Here is a tiny trained network, its code and every weight. The questions are about switching its units off for an input and a target symbol, where a switched-off unit gives its printed mean instead of its output.

import numpy as np


def w(rows, s, z=0):
    codes = np.array(rows[::2]) - 128.0
    scale = np.full(codes.shape[1], s)
    scale[-1] = z or s
    return codes * scale


def norm(h):
    return h / np.sqrt((h * h).mean(-1, keepdims=True) + 1e-5)


def f(y):
    return y / 2 * (1 + np.tanh(0.7978845608 * (y + 0.044715 * y**3)))


def softmax(a):
    e = np.exp(a - a.max(-1, keepdims=True))
    return e / e.sum(-1, keepdims=True)


def log_softmax(a):
    a = a - a.max(-1, keepdims=True)
    return a - np.log(np.exp(a).sum(-1, keepdims=True))


def net(x, mask):
    ids = ['ΓΘΣβδεζηλμτω'.index(c) for c in x.split()]
    T = len(ids)
    res = E[ids] + P[:T]
    r = norm(res)
    for j in range(2):
        rows = slice(4 * j, 4 * j + 4)
        q, k, v = (r @ M[0][rows].T for M in (Q, K, V))
        z = softmax(np.where(np.tri(T) > 0, q @ k.T / 4**0.5, -1e9)) @ v
        o = O[0][rows]
        res = res + np.where(mask[j], z, o[:, -1]) @ o[:, :-1]
    y = f(norm(res) @ A[0][:, :-1].T + A[0][:, -1])
    res = res + np.where(mask[2:10], y, B[0][:, -1]) @ B[0][:, :-1]
    return log_softmax(norm(res)[-1] @ U[:, :-1].T + U[:, -1])


Q, K, V, O, A, B = {}, {}, {}, {}, {}, {}
E = w([
[156,129,158,126,87],'Γ',
[118,201,140,105,137],'Θ',
[117,131,92,124,165],'Σ',
[137,198,180,131,114],'β',
[99,166,103,41,176],'δ',
[195,121,146,113,34],'ε',
[171,116,160,138,100],'ζ',
[172,101,49,98,98],'η',
[139,91,171,94,155],'λ',
[48,129,120,101,91],'μ',
[89,167,137,255,113],'τ',
[86,80,147,79,97],'ω',
],0.024)
P = w([
[139,3,134,194,112],'0',
[133,13,131,184,120],'1',
[95,91,130,167,164],'2',
[115,60,115,197,171],'3',
[110,105,123,173,158],'4',
[109,126,119,123,141],'5',
[108,89,128,194,160],'6',
[117,156,144,170,148],'7',
[118,47,105,139,109],'8',
[50,148,134,204,208],'9',
],0.0057)
Q[0] = w([
[177,179,98,125,78],'H1',
[105,162,145,113,115],'H1',
[135,156,235,78,134],'H1',
[102,154,123,156,127],'H1',
[133,132,152,255,91],'H2',
[154,135,62,125,132],'H2',
[110,37,73,88,92],'H2',
[106,213,207,56,97],'H2',
],0.0088)
K[0] = w([
[163,121,168,138,178],'H1',
[109,158,95,124,41],'H1',
[43,117,105,165,103],'H1',
[145,171,134,105,90],'H1',
[91,111,96,118,115],'H2',
[142,82,104,109,35],'H2',
[95,110,126,157,216],'H2',
[254,93,127,125,231],'H2',
],0.0091)
V[0] = w([
[210,89,228,34,200],'H1',
[225,197,109,162,92],'H1',
[168,174,109,253,219],'H1',
[32,187,107,78,1],'H1',
[79,164,87,113,142],'H2',
[42,129,105,103,90],'H2',
[31,132,249,198,129],'H2',
[65,61,68,164,1],'H2',
],0.0092)
O[0] = w([
[168,168,190,81,181,223],'H1',
[214,97,75,157,143,156],'H1',
[98,91,106,182,168,9],'H1',
[161,93,136,117,28,231],'H1',
[133,195,90,104,144,22],'H2',
[113,251,132,105,66,82],'H2',
[66,162,179,177,97,254],'H2',
[152,144,126,130,55,109],'H2',
],0.013,0.0021)
A[0] = w([
[179,51,151,226,89,215],'N1',
[77,94,199,103,39,183],'N2',
[55,139,97,96,1,173],'N3',
[52,26,231,103,86,125],'N4',
[170,123,194,141,112,107],'N5',
[156,167,157,82,209,32],'N6',
[177,181,160,189,126,176],'N7',
[62,128,125,19,174,248],'N8',
],0.0085,0.0015)
B[0] = w([
[31,65,57,152,136,254],'N1',
[232,255,75,239,142,243],'N2',
[198,227,165,121,131,233],'N3',
[211,241,184,137,139,253],'N4',
[188,49,177,77,184,193],'N5',
[178,47,122,65,170,168],'N6',
[202,129,88,137,84,186],'N7',
[112,137,162,172,26,199],'N8',
],0.009,0.0051)
U = w([
[166,176,56,158,163,105],'Γ',
[131,62,157,154,72,1],'Θ',
[45,103,92,199,70,202],'Σ',
[76,123,77,128,179,110],'β',
[120,162,106,142,97,61],'δ',
[139,43,139,145,183,146],'ε',
[153,52,101,112,58,94],'ζ',
[151,70,11,59,131,147],'η',
[78,107,143,71,121,167],'λ',
[131,195,149,141,62,149],'μ',
[130,111,188,96,228,120],'τ',
[117,92,143,187,159,81],'ω',
],0.012,0.0058)

Each question gives the input, a string of symbols that net reads in full, and the target symbol t.
The units are the heads (4 rows each of Q, K, V and O) and the neurons (one row each of A and B). Each row of codes is followed by its name. A weight is (code - 128) times the scale printed after its matrix; where a second scale follows, it is the last column's (O, A, B and U).
mask holds one flag per unit, heads first, then neurons. A switched-off unit (its flag False) gives its mean, the last column of its rows in O or B, instead of its output. The means were averaged over made-up inputs and are rounded, as every weight is.
A unit's drop is (log p(t) with every unit on - log p(t) with that unit switched off) / (log p(t) with every unit on - log p(t) with every unit switched off).
The circuit of an input: a set's keep is (log p(t) with only the set's units on - log p(t) with every unit switched off) / (log p(t) with every unit on - log p(t) with every unit switched off). Starting from all 10 units, units are removed one at a time, each time the one whose removal leaves the highest keep (on an exact tie, the one counted first), for as long as the keep stays at least 0.8.
circuit, biggest first: the units of the circuit, biggest drop first
k most important neurons: the k neurons with the biggest drops, biggest first
which heads matter: for each layer, one digit per head in row order, 1 if its drop is at least 0.15 and else 0, layers parted by /
input β Γ δ, target λ: which heads matter : 10
input Σ ε η Γ ζ τ λ Θ, target Σ: circuit, biggest first : (H1, H2, N1, N5)
input Γ ω λ, target μ: which heads matter : 10
input Θ Θ Θ η β Σ Σ δ δ, target λ: which heads matter : 01
input β τ η, target Σ: circuit, biggest first : (H1, H2, N1)
input Γ τ Σ, target Σ: circuit, biggest first : (H1, H2)
input Θ Θ Γ ζ Γ Θ, target ε: circuit, biggest first : (H1, H2, N5)
input Γ ζ λ Γ, target τ: circuit, biggest first : (H1)
input Θ Θ τ δ, target Σ: circuit, biggest first : (H1, N8)
input Θ Γ λ λ Γ τ Σ Θ, target Σ: circuit, biggest first : (H1, N2, N4)
input δ δ λ ζ β, target τ: circuit, biggest first : (H1, H2)
input ζ ω Θ β ζ Γ β Θ τ ζ, target Σ: 3 most important neurons : (N1, N3, N6)
input ε δ ζ β, target ε: which heads matter : 11
input η τ λ, target Σ: circuit, biggest first : (H1, N5)
input λ Θ τ δ τ λ, target Σ: circuit, biggest first : (H1)
input η ε η β, target η: which heads matter : 01
input ζ Θ β Σ η β, target η: which heads matter : 11
input Γ β μ δ Γ Σ, target μ: which heads matter : 01
input ζ β Θ, target ε: circuit, biggest first : (H1, H2, N2)
input Θ Θ Γ Θ β Σ ε η Γ, target η: which heads matter : 11
input Θ Γ Θ μ Γ ζ η, target μ: which heads matter : 01
input Γ ζ β Γ, target ε: which heads matter : 10
